Here is a tiny trained network, its code and every weight. The questions are about switching its units off for an input and a class, where a switched-off unit gives its printed mean instead of its output.

import numpy as np


def w(rows, s, z=0):
    codes = np.array(rows[::2]) - 128.0
    scale = np.full(codes.shape[1], s)
    scale[-1] = z or s
    return codes * scale


def f(y):
    return np.maximum(y, 0)


def log_softmax(a):
    a = a - a.max(-1, keepdims=True)
    return a - np.log(np.exp(a).sum(-1, keepdims=True))


def net(x, mask):
    res = np.array(x, float).reshape(1, 4) / 4 @ E
    y = f(res @ A[0][:, :-1].T + A[0][:, -1])
    res = res + np.where(mask, y, B[0][:, -1]) @ B[0][:, :-1]
    return log_softmax(res[-1] @ U[:, :-1].T + U[:, -1])


A, B = {}, {}
E = w([
[137,108,121,126,125,108],'x0',
[205,35,227,134,255,176],'x1',
[226,239,34,9,227,131],'x2',
[216,107,34,208,85,238],'x3',
],0.0073)
A[0] = w([
[52,180,32,139,13,111,16],'N1',
[30,51,219,254,42,107,69],'N2',
[25,192,96,111,57,86,69],'N3',
[216,103,58,216,58,223,38],'N4',
[165,59,209,147,203,163,2],'N5',
[50,154,230,89,153,61,78],'N6',
],0.0076,0.0043)
B[0] = w([
[87,5,139,27,174,238,195],'N1',
[70,248,22,35,217,76,245],'N2',
[97,40,146,100,118,170,195],'N3',
[219,155,253,42,1,29,189],'N4',
[48,25,145,26,194,205,181],'N5',
[169,117,246,161,52,78,199],'N6',
],0.0069,0.012)
U = w([
[105,2,144,106,153,219,2],'0',
[163,115,225,134,41,21,91],'1',
[140,207,32,97,200,84,112],'2',
[133,106,127,133,129,116,247],'3',
[110,112,113,216,115,124,151],'4',
],0.0088,0.0054)

Each question gives the input, the list of numbers given to net, and the class t.
The units are the neurons (one row each of A and B). Each row of codes is followed by its name. A weight is (code - 128) times the scale printed after its matrix; where a second scale follows, it is the last column's (A, B and U).
mask holds one flag per neuron, in row order. A switched-off neuron (its flag False) gives its mean, the last column of its row in B, instead of its output. The means were averaged over made-up inputs and are rounded, as every weight is.
A unit's drop is (log p(t) with every unit on - log p(t) with that unit switched off) / (log p(t) with every unit on - log p(t) with every unit switched off).
The circuit of an input: a set's keep is (log p(t) with only the set's units on - log p(t) with every unit switched off) / (log p(t) with every unit on - log p(t) with every unit switched off). Starting from all 6 units, units are removed one at a time, each time the one whose removal leaves the highest keep (on an exact tie, the one counted first), for as long as the keep stays at least 0.8.
circuit, biggest first: the units of the circuit, biggest drop first
unit that matters most: the unit with the biggest drop
top k neurons: the k neurons with the biggest drops, biggest first
drop of u: that unit's drop, to one decimal
input [7,8,7,-5], class 0: unit that matters most : N2
input [3,-8,-2,-7], class 0: top 3 neurons : (N1, N3, N4)
input [4,-7,1,8], class 1: top 3 neurons : (N4, N5, N2)
input [7,-4,6,3], class 3: top 2 neurons : (N2, N1)
input [-7,2,6,-7], class 1: top 2 neurons : (N2, N6)
input [-8,-4,-8,-6], class 2: top 2 neurons : (N2, N4)
input [-1,-6,-3,8], class 1: top 2 neurons : (N4, N5)
input [-2,-7,-8,-4], class 2: top 2 neurons : (N2, N5)
input [-7,-7,4,-5], class 0: circuit, biggest first : (N1, N3)
input [7,8,7,0], class 0: top 3 neurons : (N2, N5, N4)
input [7,-7,-7,-2], class 0: top 2 neurons : (N1, N3)
input [-4,2,-6,6], class 1: top 2 neurons : (N4, N1)
input [-1,-6,4,4], class 0: top 2 neurons : (N1, N2)
input [-2,-4,6,-7], class 1: circuit, biggest first : (N2)
input [7,-5,5,2], class 3: drop of N2 : 1.5
input [8,7,-6,6], class 3: drop of N5 : 0.1
input [-1,-3,5,-7], class 1: drop of N6 : 0.3
